What each symbol does to the objects:
j945: b>j38, e>j896, c>j859, z>j287
j565: b>j133, e>j460, c>j466, z>j560
j993: b>j638, e>j959, c>j497, z>j698
j48: b>j606, e>j920, c>j533, z>j121
j121: b>j48, e>j392, c>j66, z>j316
j211: b>j866, e>j406, c>j391, z>j306
j793: b>j525, e>j233, c>j242, z>j743
j839: b>j299, e>j842, c>j574, z>j430
j138: b>j559, e>j743, c>j370, z>j133
j278: b>j567, e>j889, c>j237, z>j347
j461: b>j270, e>j312, c>j287, z>j219
j859: b>j128, e>j938, c>j434, z>j684
j938: b>j343, e>j440, c>j344, z>j660
j959: b>j83, e>j799, c>j503, z>j516
j650: b>j555, e>j82, c>j683, z>j672
j698: b>j993, e>j516, c>j186, z>j122
j220: b>j679, e>j122, c>j835, z>j697
j516: b>j959, e>j213, c>j612, z>j295
j237: b>j894, e>j924, c>j551, z>j626
j589: b>j975, e>j550, c>j879, z>j531
j219: b>j461, e>j433, c>j747, z>j57
j406: b>j672, e>j141, c>j206, z>j771
j158: b>j946, e>j626, c>j278, z>j501
j728: b>j46, e>j471, c>j136, z>j129
j376: b>j808, e>j874, c>j316, z>j550
j280: b>j574, e>j189, c>j842, z>j311
j312: b>j684, e>j574, c>j299, z>j433
j835: b>j834, e>j6, c>j698, z>j47
j47: b>j835, e>j525, c>j122, z>j559
j471: b>j430, e>j790, c>j311, z>j638
j525: b>j6, e>j216, c>j295, z>j793
j497: b>j105, e>j503, c>j83, z>j186
j771: b>j406, e>j808, c>j911, z>j975
j392: b>j920, e>j589, c>j965, z>j32
j555: b>j104, e>j730, c>j703, z>j650
j732: b>j875, e>j933, c>j129, z>j605
j460: b>j59, e>j657, c>j650, z>j391
j274: b>j640, e>j57, c>j794, z>j842
j233: b>j216, e>j179, c>j89, z>j703
j501: b>j158, e>j418, c>j347, z>j676
j747: b>j287, e>j839, c>j312, z>j46
j186: b>j497, e>j612, c>j959, z>j6
j946: b>j387, e>j237, c>j567, z>j158
j878: b>j550, e>j328, c>j96, z>j551
j794: b>j440, e>j46, c>j219, z>j951
j331: b>j623, e>j676, c>j100, z>j434
j178: b>j89, e>j565, c>j179, z>j730
j933: b>j511, e>j497, c>j638, z>j834
j491: b>j213, e>j138, c>j162, z>j89
j683: b>j703, e>j604, c>j730, z>j657
j162: b>j697, e>j370, c>j559, z>j632
j920: b>j306, e>j975, c>j970, z>j392
j96: b>j401, e>j974, c>j226, z>j424
j287: b>j945, e>j299, c>j684, z>j747
j347: b>j278, e>j38, c>j626, z>j329
j703: b>j233, e>j852, c>j178, z>j683
j46: b>j747, e>j430, c>j433, z>j728
j896: b>j434, e>j640, c>j938, z>j299
j676: b>j501, e>j270, c>j329, z>j344
j82: b>j730, e>j183, c>j604, z>j826
j551: b>j878, e>j623, c>j424, z>j889
j213: b>j799, e>j559, c>j697, z>j491
j316: b>j121, e>j32, c>j64, z>j401
j638: b>j471, e>j83, c>j105, z>j993
j129: b>j728, e>j638, c>j511, z>j170
j962: b>j879, e>j96, c>j550, z>j894
j38: b>j889, e>j434, c>j128, z>j945
j401: b>j316, e>j310, c>j874, z>j96
j733: b>j402, e>j679, c>j605, z>j503
j866: b>j466, e>j672, c>j460, z>j211
j64: b>j66, e>j99, c>j392, z>j874
j503: b>j733, e>j220, c>j931, z>j612
j466: b>j398, e>j650, c>j59, z>j866
j387: b>j99, e>j894, c>j531, z>j946
j842: b>j274, e>j875, c>j951, z>j352
j206: b>j657, e>j48, c>j826, z>j911
j574: b>j660, e>j951, c>j274, z>j280
j657: b>j683, e>j606, c>j82, z>j206
j352: b>j842, e>j732, c>j189, z>j790
j329: b>j347, e>j945, c>j418, z>j680
j242: b>j295, e>j89, c>j216, z>j104
j306: b>j211, e>j771, c>j70, z>j920
j550: b>j376, e>j226, c>j401, z>j878
j440: b>j680, e>j747, c>j461, z>j794
j799: b>j931, e>j47, c>j220, z>j213
j200: b>j974, e>j347, c>j158, z>j100
j605: b>j732, e>j834, c>j170, z>j931
j660: b>j938, e>j794, c>j640, z>j574
j559: b>j47, e>j793, c>j304, z>j138
j852: b>j179, e>j866, c>j565, z>j604
j612: b>j503, e>j697, c>j799, z>j253
j310: b>j32, e>j567, c>j387, z>j974
j189: b>j951, e>j129, c>j875, z>j402
j270: b>j418, e>j684, c>j945, z>j461
j826: b>j82, e>j533, c>j606, z>j141
j122: b>j698, e>j295, c>j6, z>j304
j834: b>j933, e>j186, c>j993, z>j835
j299: b>j896, e>j274, c>j660, z>j839
j626: b>j237, e>j128, c>j889, z>j418
j623: b>j328, e>j501, c>j200, z>j331
j531: b>j589, e>j878, c>j962, z>j567
j924: b>j424, e>j100, c>j623, z>j128
j604: b>j852, e>j211, c>j560, z>j606
j311: b>j280, e>j402, c>j352, z>j105
j434: b>j331, e>j344, c>j343, z>j896
j83: b>j790, e>j931, c>j733, z>j959
j179: b>j632, e>j466, c>j133, z>j852
j697: b>j220, e>j304, c>j47, z>j162
j70: b>j391, e>j911, c>j406, z>j970
j104: b>j242, e>j178, c>j233, z>j555
j295: b>j516, e>j491, c>j253, z>j242
j185: b>j911, e>j316, c>j808, z>j879
j679: b>j170, e>j698, c>j834, z>j220
j226: b>j874, e>j946, c>j310, z>j328
j136: b>j433, e>j311, c>j430, z>j511
j533: b>j183, e>j970, c>j306, z>j66
j402: b>j189, e>j170, c>j732, z>j733
j511: b>j136, e>j105, c>j471, z>j933
j567: b>j531, e>j551, c>j894, z>j278
j128: b>j924, e>j343, c>j331, z>j859
j6: b>j186, e>j253, c>j516, z>j525
j879: b>j185, e>j401, c>j376, z>j962
j975: b>j771, e>j376, c>j185, z>j589
j730: b>j178, e>j560, c>j852, z>j82
j344: b>j676, e>j461, c>j680, z>j640
j133: b>j138, e>j59, c>j398, z>j565
j66: b>j533, e>j965, c>j920, z>j64
j672: b>j650, e>j826, c>j657, z>j406
j32: b>j392, e>j531, c>j99, z>j310
j889: b>j551, e>j331, c>j924, z>j38
j560: b>j565, e>j391, c>j866, z>j183
j684: b>j859, e>j660, c>j896, z>j312
j632: b>j162, e>j398, c>j138, z>j179
j370: b>j304, e>j104, c>j793, z>j398
j808: b>j141, e>j64, c>j121, z>j376
j931: b>j605, e>j835, c>j679, z>j799
j790: b>j352, e>j605, c>j402, z>j83
j951: b>j794, e>j728, c>j57, z>j189
j874: b>j64, e>j387, c>j32, z>j226
j398: b>j370, e>j555, c>j743, z>j466
j99: b>j965, e>j962, c>j589, z>j387
j894: b>j962, e>j424, c>j878, z>j237
j328: b>j226, e>j158, c>j974, z>j623
j424: b>j96, e>j200, c>j328, z>j924
j606: b>j604, e>j306, c>j183, z>j48
j183: b>j560, e>j70, c>j211, z>j533
j418: b>j626, e>j859, c>j38, z>j270
j875: b>j57, e>j511, c>j728, z>j732
j253: b>j612, e>j162, c>j213, z>j216
j974: b>j310, e>j278, c>j946, z>j200
j105: b>j311, e>j733, c>j790, z>j497
j59: b>j743, e>j683, c>j555, z>j460
j304: b>j122, e>j242, c>j525, z>j370
j640: b>j344, e>j219, c>j440, z>j274
j57: b>j219, e>j136, c>j46, z>j875
j433: b>j312, e>j280, c>j839, z>j136
j911: b>j206, e>j121, c>j141, z>j185
j141: b>j826, e>j66, c>j48, z>j808
j89: b>j491, e>j133, c>j632, z>j178
j743: b>j793, e>j703, c>j104, z>j59
j430: b>j839, e>j352, c>j280, z>j471
j965: b>j970, e>j879, c>j975, z>j99
j170: b>j129, e>j993, c>j933, z>j679
j343: b>j100, e>j680, c>j676, z>j938
j680: b>j329, e>j287, c>j270, z>j440
j391: b>j460, e>j206, c>j672, z>j70
j216: b>j253, e>j632, c>j491, z>j233
j100: b>j200, e>j329, c>j501, z>j343
j970: b>j70, e>j185, c>j771, z>j965

The rows follow the links: the fewer symbols apart two objects are, the more alike their rows tend to be.

Each row is also shifted at random along 5 hidden directions that mean nothing.

Some objects, each with a row of numbers:
j676: [65,41,-10,-17,1,42,10,-16,12,37,7,-6,-10,29,29,-5,14,-27,-16,40,15,25,-22,-25,-2,36,-20,-18,24,-22,-56,-46,22,18,-23,-14,-19,26,-4]
j158: [25,30,-15,26,52,-69,12,5,-20,-42,19,9,-11,-32,-55,13,-28,-12,33,24,-18,-57,11,76,31,-10,60,-6,-5,16,65,43,42,-25,15,-2,11,-12,34]
j128: [39,35,-20,15,35,-33,1,-27,30,-7,20,5,-18,-21,-27,3,-8,-21,37,20,-10,-16,-32,108,23,41,13,-26,28,0,-19,-22,24,-11,1,-12,-4,-4,12]
j295: [-11,2,2,-12,-18,-16,-14,-9,-2,9,-19,-22,2,-15,8,-35,18,-7,14,7,-1,5,-24,-1,-9,26,-44,0,10,-10,1,0,11,3,-7,-23,-8,17,-5]
j497: [-44,-33,-2,-11,8,14,-19,13,20,8,-4,-5,-20,-6,-10,-10,-1,20,-8,0,9,-11,4,25,4,14,9,0,-16,-2,6,-11,-4,4,3,32,19,-24,19]
j424: [32,28,-5,-6,3,-35,28,12,-10,-31,-4,0,6,-6,-31,9,-26,-30,6,16,2,-16,12,10,-7,-13,13,13,9,15,31,47,33,-10,21,2,19,14,22]
j311: [32,-13,-5,-7,13,-26,-22,-3,11,13,14,3,0,-15,-15,-16,20,-9,16,-13,17,-20,-16,75,8,8,-18,-18,-9,0,-1,-8,12,3,-15,7,27,-20,-4]
j951: [28,-14,-5,14,17,-20,-32,-3,17,1,24,16,-19,-3,-18,0,-4,19,8,-3,8,-27,-5,46,35,-20,38,-33,-15,-4,9,3,-12,-1,-4,29,13,-30,-15]
j911: [-1,-29,4,0,-7,33,13,6,5,-4,-10,2,12,21,6,18,-21,19,-18,-16,-8,29,16,-32,-21,-12,26,33,3,9,-17,0,-47,5,4,7,7,5,0]
j233: [67,-19,1,-20,-12,-50,-22,-7,19,-5,-35,-39,-14,-20,-14,-35,-1,-21,48,14,-25,8,0,20,14,8,22,19,39,0,10,44,-14,1,-2,-1,34,31,9]
j640: [5,9,-7,-7,-15,-4,9,15,-24,3,1,16,-4,26,25,14,-5,-31,-19,8,9,-7,31,-40,9,-31,22,-13,-27,-17,21,41,18,-5,1,23,16,-5,-19]
j491: [-85,-3,8,-6,-24,-29,-6,7,-12,-8,-16,-6,14,-19,13,-11,3,1,3,-15,-6,-3,-2,-36,-14,-11,-14,5,-14,-1,19,33,0,0,0,-4,3,9,-16]
j551: [23,16,-13,-5,26,4,24,-11,48,-7,-7,-5,-13,4,-31,8,-18,-11,19,17,0,8,-14,54,0,35,14,5,31,15,-34,-6,11,1,11,9,17,10,33]
j121: [67,-22,9,0,-18,12,-5,16,-7,-19,-3,-10,10,18,-6,8,-44,30,-24,6,7,13,12,-65,-18,-48,50,35,1,7,14,35,-52,7,3,7,12,12,-12]
j808: [19,-9,9,13,-12,33,15,15,-32,-16,-2,4,14,24,5,17,-23,30,-37,-1,3,7,23,-74,-14,-38,17,24,-12,4,24,12,-24,-2,11,-4,-21,1,-3]
j304: [-26,-9,-2,6,34,-47,-34,-2,-2,9,-3,-14,0,-35,-9,-25,3,24,34,12,-18,-24,-24,37,17,12,32,-1,-9,-4,27,12,3,12,-27,-10,6,-3,3]
j733: [-7,-37,-6,-12,52,35,-39,24,4,40,7,-11,-25,3,2,-13,6,53,-12,28,9,-21,7,-9,25,3,65,-1,-31,-5,14,-27,-5,32,-33,38,15,-25,25]
j826: [-26,-25,-10,24,46,-37,3,-1,-26,-9,11,13,20,-30,-8,20,0,7,30,-26,-39,-13,15,65,4,-6,41,19,-11,16,27,1,-11,-9,-15,-19,11,-15,8]
j698: [28,-14,5,-13,-6,21,-38,7,1,10,-4,-30,-27,-2,-5,-32,-3,32,-11,31,12,-12,-10,-22,8,10,11,-3,-3,-15,16,-12,-9,10,-4,14,-10,-3,14]
j70: [-43,-27,-7,17,34,15,24,-6,-7,7,-6,12,14,1,3,24,10,7,13,-29,-31,16,13,41,-6,20,7,21,-3,11,-13,-31,-15,-2,-5,-16,-1,-10,15]
j401: [-3,2,0,12,37,10,13,-10,46,1,10,10,23,0,-23,12,-16,33,6,-8,13,15,-40,36,-17,16,10,13,11,23,-40,-23,-21,22,-15,-7,4,-2,5]
j503: [-29,-33,1,-9,2,27,-29,3,35,7,-5,-16,-30,-5,-11,-19,-7,37,-5,8,11,-1,-12,22,8,25,16,-3,1,-4,-8,-25,-21,8,4,27,3,-18,18]
j179: [37,-27,-3,9,50,-11,-31,-24,38,18,-11,-30,-33,-21,-18,-15,9,28,59,21,-42,2,-9,62,50,32,62,-2,41,6,-14,-25,-31,8,-16,4,6,4,28]
j501: [-65,23,-18,42,84,25,10,-28,47,10,31,26,-28,-10,-21,30,1,29,23,13,-17,-14,-31,102,39,57,38,-39,10,7,-41,-79,13,0,-2,1,-32,-31,35]
j946: [25,3,-3,-12,39,0,-3,19,37,1,11,-3,2,2,-19,13,-48,34,-7,28,12,-2,-7,-28,-4,-25,93,22,1,17,-12,28,-23,36,-18,27,38,12,12]
j965: [-72,14,12,42,-22,-1,43,15,-71,-55,6,34,32,8,-7,33,-9,8,-33,-34,-3,-20,30,-43,-21,-48,-41,8,-38,12,64,26,15,-37,43,-25,-45,-21,-5]
j728: [72,4,11,-21,-37,0,-32,23,-34,11,21,0,7,14,17,-14,2,2,-39,11,37,-17,12,-87,-1,-64,1,-16,-31,-13,30,32,0,12,-12,17,9,-2,-39]
j398: [-16,-5,9,-1,-3,11,-3,1,-28,8,-21,-17,-12,-1,15,-6,18,7,10,13,-30,4,25,-59,22,-7,6,6,9,-3,20,4,-2,-2,3,-3,-20,12,10]
j392: [22,0,1,22,24,76,24,-11,0,18,-5,0,7,36,4,13,11,37,-21,9,3,27,-13,-27,-6,26,-23,9,9,2,-33,-62,-9,11,-5,-19,-46,0,19]
j280: [-4,-1,5,1,-20,29,-6,-4,8,14,13,18,-8,21,13,2,20,1,-21,-17,23,2,-2,-7,8,-6,-37,-34,-12,-9,-21,-24,0,-1,7,16,-11,-22,-20]
j418: [-20,37,-7,7,-1,-10,11,-17,18,-10,22,20,-2,-7,3,14,-12,-19,-3,5,7,-2,-21,28,-1,12,-4,-23,9,-5,-23,-11,13,-9,7,-8,-12,1,-11]
j531: [-7,12,-1,11,41,-1,14,11,1,-3,13,11,30,-2,-15,16,-17,28,-5,4,12,-5,-14,-9,-12,-15,25,14,-16,19,5,8,2,20,-16,-8,5,-3,4]
j834: [-21,-30,-13,4,32,0,-21,0,18,4,-7,-12,-28,-19,-27,-19,11,14,22,3,-5,-24,-4,87,21,39,6,-5,-7,-2,17,-22,14,-9,3,19,10,-27,39]
j66: [46,-21,3,15,-4,-3,10,5,-11,-28,-8,-3,8,6,-19,10,-26,6,-2,-8,-8,6,12,4,-11,-18,21,27,5,8,20,25,-27,-12,14,-5,3,4,5]
j406: [27,-20,-2,-3,19,33,9,4,-25,24,-8,-10,16,18,26,12,10,9,-6,0,-18,23,23,-34,-8,-2,20,31,2,2,-8,-22,-17,15,-24,-16,-1,12,9]
j83: [-48,-18,0,3,25,12,-16,36,-59,9,9,1,-11,-1,3,-3,12,24,-23,13,2,-46,38,-36,19,-23,22,-4,-55,-8,71,4,36,-2,-5,21,-7,-31,20]
j835: [1,-32,14,-24,-45,-11,-50,7,62,-19,-2,-21,-22,-20,-18,-30,-42,32,-9,-1,25,8,-33,2,-16,-7,27,6,13,0,-17,24,-59,9,10,31,30,1,-20]
j306: [50,-27,-8,-4,4,-24,7,2,-3,-14,-13,-10,15,-6,-9,3,-14,-16,20,-16,-22,15,13,39,-14,-3,24,38,16,11,4,20,-26,-2,-5,-12,29,13,7]
j924: [9,37,-1,5,-12,-29,13,7,-5,-41,17,11,-8,-9,-24,17,-36,-17,-7,14,4,-23,7,-7,1,-25,27,-5,5,8,26,37,18,-17,28,6,3,4,4]
j516: [-26,8,3,12,2,-2,-19,2,-42,-2,-1,-12,-10,-18,-1,-24,18,18,-4,16,1,-32,-5,-10,11,9,-27,-13,-20,-14,48,-10,32,-8,-1,-16,-38,-14,9]
j122: [21,-5,6,-10,-15,-16,-42,0,3,1,-3,-28,-10,-20,-4,-38,-8,24,-1,21,12,-8,-28,-20,-1,-1,10,0,-1,-13,17,9,-14,12,-10,-2,0,8,-11]
j100: [-78,37,-1,19,1,8,18,-13,24,-21,26,33,-9,-4,-4,33,-18,1,-9,-8,5,-2,-15,22,0,11,2,-28,1,5,-26,-25,7,-12,24,3,-22,-14,-4]
j657: [-14,-14,4,10,11,-20,-10,-4,-19,-2,14,7,18,-23,7,14,4,11,12,-27,-24,3,6,5,-7,-19,22,13,4,10,1,-9,-29,2,-14,-21,0,3,-15]
j466: [37,-6,9,2,-14,-12,-11,-22,4,-3,-12,-21,-12,-18,-3,-10,19,-5,32,-3,-30,12,4,12,15,11,-10,0,42,2,-7,-13,-20,-12,7,-17,-17,17,5]
j560: [-41,-4,23,-16,-66,23,6,-9,10,-5,2,4,21,-1,33,13,6,-6,-19,-44,-4,47,-1,-66,-40,-16,-43,14,22,7,-50,-16,-52,2,14,-16,-9,24,-37]
j793: [45,5,4,-35,-44,-17,6,-4,-14,11,-47,-40,2,1,15,-40,26,-45,19,13,-7,23,1,-35,-14,23,-59,24,28,-12,1,29,19,0,-2,-22,8,40,3]
j589: [-6,8,16,13,-11,-2,9,17,-16,-30,20,14,34,2,-7,18,-41,38,-36,-10,22,-4,-5,-72,-28,-59,21,17,-23,16,18,31,-27,8,5,-5,-8,1,-23]
j129: [68,5,5,-35,-56,-51,-10,26,-52,-12,2,-11,20,-7,-1,-27,13,-54,-14,-10,32,-25,21,-23,-24,-39,-60,4,-24,-7,54,59,38,-12,5,-3,30,6,-22]
j141: [38,-22,-2,9,6,-23,11,11,-32,-23,-7,-2,16,-1,-10,10,-19,-6,5,-8,-21,-2,30,5,-10,-27,32,37,-5,8,37,35,-17,-10,4,-7,16,3,7]

Start, symbols taken left to right, then the object you end at.
Answers are names.
[33,4,-9,15,15,25,-5,-8,-14,25,7,10,-22,25,7,0,31,-2,-3,12,4,-13,14,16,37,8,-15,-37,-13,-17,4,-30,26,-7,-3,10,-22,-24,3]
e b b z: j839
[12,-26,-1,-15,-12,2,-19,0,27,-4,-15,-23,-25,-10,-20,-28,0,-3,6,4,10,-5,-9,48,0,31,-16,4,9,-4,2,-4,-2,-7,13,19,20,-8,20]
e b e z e b: j799
[15,4,2,31,33,23,11,3,-26,-5,12,9,19,13,-11,14,-9,43,-15,6,4,-8,-5,-25,0,-17,16,6,-14,9,16,-16,-8,7,-5,-16,-33,-10,7]
z c z c z: j974
[77,-2,7,-23,-35,-18,-30,9,-4,10,13,-4,6,4,4,-20,5,-13,-13,0,32,-10,-4,-21,-3,-33,-17,-14,-10,-9,8,23,-1,6,-8,13,18,0,-31]
e c z c: j105
[36,-6,5,-20,-24,-2,1,-10,-4,9,-40,-33,-11,3,10,-28,24,-28,29,13,-23,21,13,-19,8,22,-28,14,35,-8,-4,9,6,-5,7,-10,-1,29,16]
b c z e: j179
[-54,-9,13,5,-39,-62,-39,15,-7,-50,12,-1,-6,-45,-26,-20,-35,18,-4,-15,10,-38,-12,5,-8,-39,14,-4,-22,0,59,57,-18,-18,25,12,12,-15,-23]
c z e c e: j242
[25,-22,-11,-10,14,-10,-21,11,-8,3,-10,-22,-23,-12,-20,-28,12,-4,12,15,2,-27,10,52,16,23,-6,1,-10,-9,37,-1,25,-8,2,13,14,-15,31]
e c e: j220
[21,-10,1,-5,0,-20,-7,-10,-1,1,-32,-28,-16,-13,-4,-20,19,-15,38,9,-35,5,13,13,21,18,-2,6,31,0,9,12,-1,-9,7,-6,1,17,18]
b c z: j104
[-33,-1,6,6,10,16,-32,6,-24,13,6,-14,-12,-7,9,-22,10,43,-15,24,5,-19,-14,-33,12,5,0,-12,-21,-16,25,-23,5,11,-14,-7,-33,-11,2]
c b z b: j959
[11,-15,2,14,4,55,21,-18,38,-1,-10,1,3,25,-9,12,-8,28,-8,-15,4,39,-18,17,-16,28,-19,16,26,11,-48,-44,-36,3,11,-9,-18,-1,11]
z z c e: j96
[-27,16,-6,3,35,14,30,5,25,-4,-1,8,3,6,-19,22,-16,6,2,10,3,5,-4,8,-3,15,22,9,4,18,-20,-3,14,11,4,9,9,2,28]
z z z z e: j440
[50,-7,-1,-11,12,-33,-32,19,-25,13,23,0,6,-13,-6,-18,11,2,-3,4,19,-36,6,10,10,-32,14,-11,-34,-4,41,19,18,8,-22,12,23,-16,-11]
c z c z e: j931
[66,26,-5,-12,8,0,16,3,13,-9,-1,-13,-13,10,-20,0,-26,-14,-2,36,8,0,2,-10,3,3,27,9,21,5,-4,18,15,3,7,7,11,21,23]
c e c c: j200
[49,-14,-4,6,9,1,-22,-14,32,17,13,6,-19,9,-9,-9,14,3,11,-2,12,-7,-14,53,29,7,-1,-32,4,-9,-21,-21,-6,2,-6,20,7,-20,-9]
z c b c: j57
[-23,14,-5,-6,20,16,35,-2,40,0,-10,7,12,10,-17,15,-10,-5,4,-2,8,18,-15,20,-17,28,-9,16,17,19,-39,-11,12,9,7,4,12,8,26]
e z b c e c: j158
[15,30,-7,-10,13,32,37,4,1,3,-13,-3,4,23,-4,11,-1,-14,-12,23,7,10,7,-30,-8,15,-14,11,12,7,-13,-6,34,6,7,-1,-4,18,29]
b e b b: j99
[-8,-16,-7,49,78,29,5,2,-28,1,16,13,0,10,-17,26,-10,68,-2,12,-21,-22,9,11,27,-11,66,3,-25,9,32,-33,-12,6,-15,-6,-37,-33,28]
e b b c z: j66
